Below are the code and all the weights of a small trained network. Each question names an input and a target symbol and asks about switching units off, where a switched-off unit gives its printed mean instead of its output.

import numpy as np


def w(rows, s, z=0):
    codes = np.array(rows[::2]) - 128.0
    scale = np.full(codes.shape[1], s)
    scale[-1] = z or s
    return codes * scale


def f(y):
    return y / 2 * (1 + np.tanh(0.7978845608 * (y + 0.044715 * y**3)))


def softmax(a):
    e = np.exp(a - a.max(-1, keepdims=True))
    return e / e.sum(-1, keepdims=True)


def log_softmax(a):
    a = a - a.max(-1, keepdims=True)
    return a - np.log(np.exp(a).sum(-1, keepdims=True))


def net(x, mask):
    ids = ['αβδεζημφψ'.index(c) for c in x.split()]
    T = len(ids)
    res = E[ids] + P[:T]
    u = 0
    for l in range(3):
        q, k, v = (res @ M[l].T for M in (Q, K, V))
        z = softmax(np.where(np.tri(T) > 0, q @ k.T / 3**0.5, -1e9)) @ v
        res = res + np.where(mask[u], z, O[l][:, -1]) @ O[l][:, :-1]
        u += 1
        y = f(res @ A[l][:, :-1].T + A[l][:, -1])
        res = res + np.where(mask[u : u + 8], y, B[l][:, -1]) @ B[l][:, :-1]
        u += 8
    return log_softmax(res[-1] @ U[:, :-1].T + U[:, -1])


Q, K, V, O, A, B = {}, {}, {}, {}, {}, {}
E = w([
[123,158,104,57,153,155,138,210,56],'α',
[99,174,124,204,154,122,214,110,227],'β',
[68,208,175,145,115,79,222,226,105],'δ',
[143,124,47,178,170,119,188,105,134],'ε',
[90,120,203,65,140,171,119,102,147],'ζ',
[227,153,160,148,88,222,197,202,149],'η',
[109,90,129,3,163,198,62,114,61],'μ',
[158,60,101,119,177,194,134,38,208],'φ',
[4,116,118,111,166,54,153,80,136],'ψ',
],0.0062)
P = w([
[99,49,118,220,203,122,59,170,95],'0',
[74,79,255,101,200,114,147,137,109],'1',
[84,111,77,153,75,238,109,148,89],'2',
[129,148,173,12,166,60,208,121,145],'3',
[92,203,31,111,38,228,161,88,124],'4',
[121,195,121,34,154,100,220,60,238],'5',
],0.0065)
Q[0] = w([
[188,80,252,172,253,37,57,153,95],'0.h1',
[114,13,175,254,13,113,2,159,64],'0.h1',
[103,41,83,134,112,101,116,207,119],'0.h1',
],0.0057)
K[0] = w([
[80,75,113,254,128,181,60,152,102],'0.h1',
[135,43,226,193,242,98,109,197,113],'0.h1',
[127,26,202,95,118,179,123,168,114],'0.h1',
],0.0062)
V[0] = w([
[122,122,171,3,92,197,156,52,97],'0.h1',
[95,91,219,19,186,187,56,197,2],'0.h1',
[85,183,238,159,126,125,169,49,239],'0.h1',
],0.0058)
O[0] = w([
[81,162,60,96,123,142,224,93,175,149],'0.h1',
[95,189,169,255,92,112,212,55,241,248],'0.h1',
[136,57,107,35,32,82,149,169,143,236],'0.h1',
],0.0057,0.0011)
A[0] = w([
[114,56,97,89,135,182,120,57,120,120],'0.n1',
[125,65,113,138,77,51,92,137,110,5],'0.n2',
[4,161,126,155,86,127,164,215,111,111],'0.n3',
[33,71,86,47,32,106,106,118,132,178],'0.n4',
[52,27,194,83,201,138,72,85,44,214],'0.n5',
[85,139,102,144,130,146,77,41,160,59],'0.n6',
[100,85,180,202,156,157,193,31,236,134],'0.n7',
[23,103,58,194,82,155,124,64,116,135],'0.n8',
],0.0038,0.0033)
B[0] = w([
[167,99,33,60,149,175,51,89,124,145],'0.n1',
[69,108,32,151,90,135,77,83,65,47],'0.n2',
[40,167,133,254,94,102,120,224,29,161],'0.n3',
[41,140,104,47,155,142,90,169,82,208],'0.n4',
[114,72,146,110,246,80,56,181,155,226],'0.n5',
[61,111,103,132,99,151,42,28,123,90],'0.n6',
[108,149,131,173,153,148,96,43,252,249],'0.n7',
[25,154,30,199,198,212,48,89,100,173],'0.n8',
],0.0046,0.0019)
Q[1] = w([
[192,124,234,97,251,24,128,132,148],'1.h1',
[133,54,223,253,56,113,50,134,63],'1.h1',
[136,212,96,98,135,116,203,170,160],'1.h1',
],0.0067)
K[1] = w([
[106,94,34,253,78,232,29,167,49],'1.h1',
[144,70,207,199,196,94,74,186,134],'1.h1',
[127,229,107,98,94,131,135,123,95],'1.h1',
],0.0065)
V[1] = w([
[247,190,176,199,65,170,213,220,57],'1.h1',
[226,78,138,109,133,221,131,76,253],'1.h1',
[182,75,14,131,122,199,72,96,104],'1.h1',
],0.0061)
O[1] = w([
[132,92,77,114,253,176,147,175,173,49],'1.h1',
[20,57,93,147,83,131,204,181,33,221],'1.h1',
[103,171,111,209,127,173,164,116,1,6],'1.h1',
],0.0071,0.002)
A[1] = w([
[54,153,115,196,129,187,184,133,144,245],'1.n1',
[189,84,62,169,154,124,87,147,49,120],'1.n2',
[99,150,127,162,130,129,103,18,72,60],'1.n3',
[25,16,181,86,154,150,130,182,159,252],'1.n4',
[112,59,110,44,121,165,111,167,155,250],'1.n5',
[195,87,142,83,120,194,71,52,179,204],'1.n6',
[82,125,137,80,121,172,70,220,1,216],'1.n7',
[98,76,63,169,218,90,169,75,198,191],'1.n8',
],0.0059,0.0041)
B[1] = w([
[112,170,151,180,167,138,221,122,119,227],'1.n1',
[23,131,96,171,182,92,103,98,86,124],'1.n2',
[157,86,82,124,87,154,154,90,178,125],'1.n3',
[175,83,35,155,218,88,208,119,104,254],'1.n4',
[227,115,64,103,172,74,117,189,90,219],'1.n5',
[156,200,131,99,209,61,82,151,58,173],'1.n6',
[132,202,155,203,146,125,140,175,2,171],'1.n7',
[46,193,166,123,255,141,93,131,60,200],'1.n8',
],0.0059,0.0069)
Q[2] = w([
[148,147,168,57,154,70,218,71,121],'2.h1',
[159,77,254,196,73,77,136,115,88],'2.h1',
[128,210,127,83,60,146,180,138,89],'2.h1',
],0.0058)
K[2] = w([
[89,209,13,95,123,213,91,132,114],'2.h1',
[136,26,118,237,157,168,36,65,87],'2.h1',
[78,118,59,3,136,66,102,49,72],'2.h1',
],0.0053)
V[2] = w([
[110,27,170,145,149,5,178,124,141],'2.h1',
[90,253,197,186,97,119,171,224,178],'2.h1',
[226,145,124,80,77,191,209,224,123],'2.h1',
],0.005)
O[2] = w([
[204,152,22,59,137,70,156,86,147,254],'2.h1',
[225,125,255,83,206,101,95,234,171,174],'2.h1',
[109,35,170,177,232,165,96,124,233,51],'2.h1',
],0.0057,0.0033)
A[2] = w([
[249,170,171,101,46,156,103,133,115,235],'2.n1',
[108,22,140,205,205,183,211,157,139,123],'2.n2',
[207,13,137,75,175,83,150,196,76,202],'2.n3',
[72,75,154,120,84,109,111,95,98,45],'2.n4',
[151,119,152,63,55,25,124,57,165,253],'2.n5',
[192,81,152,53,180,89,2,158,190,39],'2.n6',
[176,100,36,60,181,110,68,195,77,109],'2.n7',
[81,51,69,167,27,98,179,125,43,109],'2.n8',
],0.0063,0.0037)
B[2] = w([
[102,200,74,180,165,97,62,103,56,148],'2.n1',
[86,150,82,66,149,208,84,92,145,204],'2.n2',
[44,84,44,158,85,118,106,165,119,255],'2.n3',
[175,104,177,133,146,145,115,73,142,120],'2.n4',
[126,122,2,97,105,175,92,112,138,163],'2.n5',
[151,84,140,171,146,112,176,44,101,168],'2.n6',
[88,102,184,196,129,89,138,94,113,231],'2.n7',
[212,98,155,57,171,168,156,132,108,174],'2.n8',
],0.007,0.0096)
U = w([
[175,208,254,57,202,179,50,145,184,128],'α',
[86,7,116,153,12,41,90,244,88,45],'β',
[227,44,158,137,166,71,113,119,219,66],'δ',
[109,232,115,189,162,86,149,112,69,244],'ε',
[186,69,89,55,78,127,170,116,243,255],'ζ',
[76,103,101,91,157,211,92,158,174,50],'η',
[16,163,197,240,33,175,184,4,157,83],'μ',
[176,105,170,82,120,189,188,103,52,15],'φ',
[170,205,83,75,102,110,23,87,120,21],'ψ',
],0.0047,0.0063)

Each question gives the input, a string of symbols that net reads in full, and the target symbol t.
The units are the heads (3 rows each of Q, K, V and O) and the neurons (one row each of A and B). Each row of codes is followed by its name. A weight is (code - 128) times the scale printed after its matrix; where a second scale follows, it is the last column's (O, A, B and U).
mask holds one flag per unit, layer by layer, with each layer's heads first. A switched-off unit (its flag False) gives its mean, the last column of its rows in O or B, instead of its output. The means were averaged over made-up inputs and are rounded, as every weight is.
A unit's drop is (log p(t) with every unit on - log p(t) with that unit switched off) / (log p(t) with every unit on - log p(t) with every unit switched off).
The circuit of an input: a set's keep is (log p(t) with only the set's units on - log p(t) with every unit switched off) / (log p(t) with every unit on - log p(t) with every unit switched off). Starting from the 12 units with the biggest drops (on a tie, the unit counted first), units are removed one at a time, each time the one whose removal leaves the highest keep (on an exact tie, the one counted first), for as long as the keep stays at least 0.8.
units of the circuit, in order: the units of the circuit, biggest drop first
most important unit: the unit with the biggest drop
top k neurons: the k neurons with the biggest drops, biggest first
top k neurons in layer l: the k neurons of layer l with the biggest drops, biggest first
input δ η ψ η ψ η, target ψ: top 3 neurons in layer 1	(1.n4; 1.n8; 1.n1)
input φ ε α ζ ε, target ζ: top neuron in layer 1	(1.n7)
input η μ μ ζ, target μ: units of the circuit, in order	(0.h1; 1.h1; 1.n5; 0.n7)
input η φ β η ζ β, target ζ: units of the circuit, in order	(0.h1; 1.n7; 2.n1)
input φ η ζ δ, target ζ: top 2 neurons in layer 2	(2.n7; 2.n5)
input η δ η α, target η: top 3 neurons	(2.n2; 2.n3; 1.n6)
input φ μ η, target μ: units of the circuit, in order	(0.h1; 1.n5; 1.n4)
input φ δ φ α, target φ: top 2 neurons in layer 0	(0.n8; 0.n1)
input δ α ψ β, target ψ: top 3 neurons in layer 2	(2.n5; 2.n1; 2.n7)
input η ψ α, target ψ: top 2 neurons	(0.n5; 1.n4)
input φ β ψ δ, target ψ: top 3 neurons in layer 2	(2.n5; 2.n1; 2.n7)
input β β η δ, target η: top 2 neurons in layer 2	(2.n2; 2.n3)
input β φ δ β μ, target β: top 2 neurons	(1.n5; 2.n3)
input β β ζ α δ ζ, target δ: most important unit	1.h1
input α ζ δ δ δ ε, target δ: top 2 neurons	(2.n6; 0.n3)
input α η φ η, target φ: top 2 neurons	(2.n8; 0.n8)
input α α η φ ψ μ, target ψ: top 2 neurons in layer 0	(0.n8; 0.n4)
input α ψ δ ψ, target δ: top 3 neurons	(2.n6; 0.n3; 1.n1)
input ψ ζ ζ ψ δ, target ψ: top 3 neurons	(2.n1; 2.n5; 1.n4)
input ψ ε ψ δ η φ, target η: top 2 neurons	(2.n2; 0.n5)
input ζ ζ η φ ψ, target φ: most important unit	2.n8
input η η ψ, target η: top 2 neurons	(2.n2; 0.n8)
input ψ μ β ψ β β, target β: top 2 neurons in layer 1	(1.n5; 1.n1)
input φ α η ζ α ζ, target α: top 2 neurons in layer 1	(1.n8; 1.n4)
input β ψ η, target ψ: top 2 neurons	(0.n5; 2.n1)
input ψ η η φ φ β, target φ: top 2 neurons	(2.n8; 0.n1)
input β η ζ β, target ζ: top neuron in layer 2	(2.n7)
input δ φ μ, target φ: top 2 neurons in layer 2	(2.n8; 2.n3)
input ζ φ η η, target η: top 2 neurons in layer 2	(2.n2; 2.n3)
input δ β α, target β: top 2 neurons in layer 2	(2.n3; 2.n2)
